Below is a small trained network, with its code and all its weights. Each question gives an input and a class and asks what happens when units are switched off, that is, made to give their printed mean instead of their output.

import numpy as np


def w(rows, s, z=0):
    codes = np.array(rows[::2]) - 128.0
    scale = np.full(codes.shape[1], s)
    scale[-1] = z or s
    return codes * scale


def f(y):
    return np.maximum(y, 0)


def log_softmax(a):
    a = a - a.max(-1, keepdims=True)
    return a - np.log(np.exp(a).sum(-1, keepdims=True))


def net(x, mask):
    res = np.array(x, float).reshape(1, 3) / 4 @ E
    y = f(res @ A[0][:, :-1].T + A[0][:, -1])
    res = res + np.where(mask, y, B[0][:, -1]) @ B[0][:, :-1]
    return log_softmax(res[-1] @ U[:, :-1].T + U[:, -1])


A, B = {}, {}
E = w([
[160,206,41,122,149,163,134,153],'x0',
[180,102,128,189,203,84,115,106],'x1',
[201,163,122,121,73,42,248,177],'x2',
],0.016)
A[0] = w([
[131,108,127,110,144,132,126,155,106],'n1',
[94,158,143,98,61,155,152,123,74],'n2',
[190,208,48,102,139,120,155,147,93],'n3',
[123,153,123,36,33,114,160,143,118],'n4',
[148,127,124,125,109,97,146,138,251],'n5',
[187,131,157,111,76,50,194,131,75],'n6',
[128,54,251,115,69,46,160,129,86],'n7',
[217,119,126,168,196,50,150,117,93],'n8',
[139,137,130,140,88,104,173,156,73],'n9',
],0.014)
B[0] = w([
[121,133,145,117,94,123,144,122,128],'n1',
[147,88,131,139,148,67,120,202,176],'n2',
[137,152,30,141,128,151,125,115,216],'n3',
[126,94,163,188,103,103,131,190,235],'n4',
[104,207,237,137,95,253,161,66,229],'n5',
[118,91,134,63,187,107,59,83,249],'n6',
[143,175,16,153,117,163,139,143,254],'n7',
[117,79,159,166,94,76,131,229,214],'n8',
[100,84,101,83,174,84,94,103,186],'n9',
],0.022,0.021)
U = w([
[150,168,6,167,128,151,130,152,154],'0',
[69,74,161,106,189,161,1,131,109],'1',
[126,62,179,211,111,83,127,234,112],'2',
[113,185,224,150,116,192,153,104,247],'3',
[170,123,136,129,130,117,130,120,83],'4',
[96,149,136,125,182,78,218,128,82],'5',
],0.012,0.013)

Each question gives the input, the list of numbers given to net, and the class t.
The units are the neurons (one row each of A and B). Each row of codes is followed by its name. A weight is (code - 128) times the scale printed after its matrix; where a second scale follows, it is the last column's (A, B and U).
mask holds one flag per neuron, in row order. A switched-off neuron (its flag False) gives its mean, the last column of its row in B, instead of its output. The means were averaged over made-up inputs and are rounded, as every weight is.
A unit's drop is (log p(t) with every unit on - log p(t) with that unit switched off) / (log p(t) with every unit on - log p(t) with every unit switched off).
The circuit of an input: a set's keep is (log p(t) with only the set's units on - log p(t) with every unit switched off) / (log p(t) with every unit on - log p(t) with every unit switched off). Starting from all 9 units, units are removed one at a time, each time the one whose removal leaves the highest keep (on an exact tie, the one counted first), for as long as the keep stays at least 0.8.
circuit, biggest first: the units of the circuit, biggest drop first
unit that matters most: the unit with the biggest drop
top k neurons: the k neurons with the biggest drops, biggest first
drop when u is switched off: that unit's drop, to one decimal
input [3,-8,4], class 2: unit that matters most	n4
input [-7,1,-7], class 0: top 2 neurons	n6, n5
input [-2,-2,-2], class 3: top 4 neurons	n6, n7, n8, n3
input [-6,-1,-5], class 0: top 2 neurons	n5, n6
input [-7,2,8], class 1: top 4 neurons	n6, n9, n3, n5
input [-2,-2,0], class 3: top 3 neurons	n8, n3, n6
input [2,-2,-2], class 3: top 2 neurons	n7, n6
input [6,8,-7], class 2: circuit, biggest first	n6, n7
input [6,-7,6], class 2: top 2 neurons	n4, n7
input [-1,-7,6], class 2: top 3 neurons	n4, n2, n7
input [-5,-4,6], class 1: top 3 neurons	n6, n3, n9
input [-4,1,5], class 1: top 4 neurons	n6, n3, n9, n5
input [2,5,1], class 2: top 2 neurons	n8, n7
input [-4,8,-2], class 2: circuit, biggest first	n8
input [-6,-7,7], class 1: top 3 neurons	n6, n9, n8
input [2,-5,7], class 1: drop when n6 is switched off	1.0
input [-2,1,2], class 3: drop when n4 is switched off	0.0
input [-8,0,2], class 0: drop when n7 is switched off	2.3
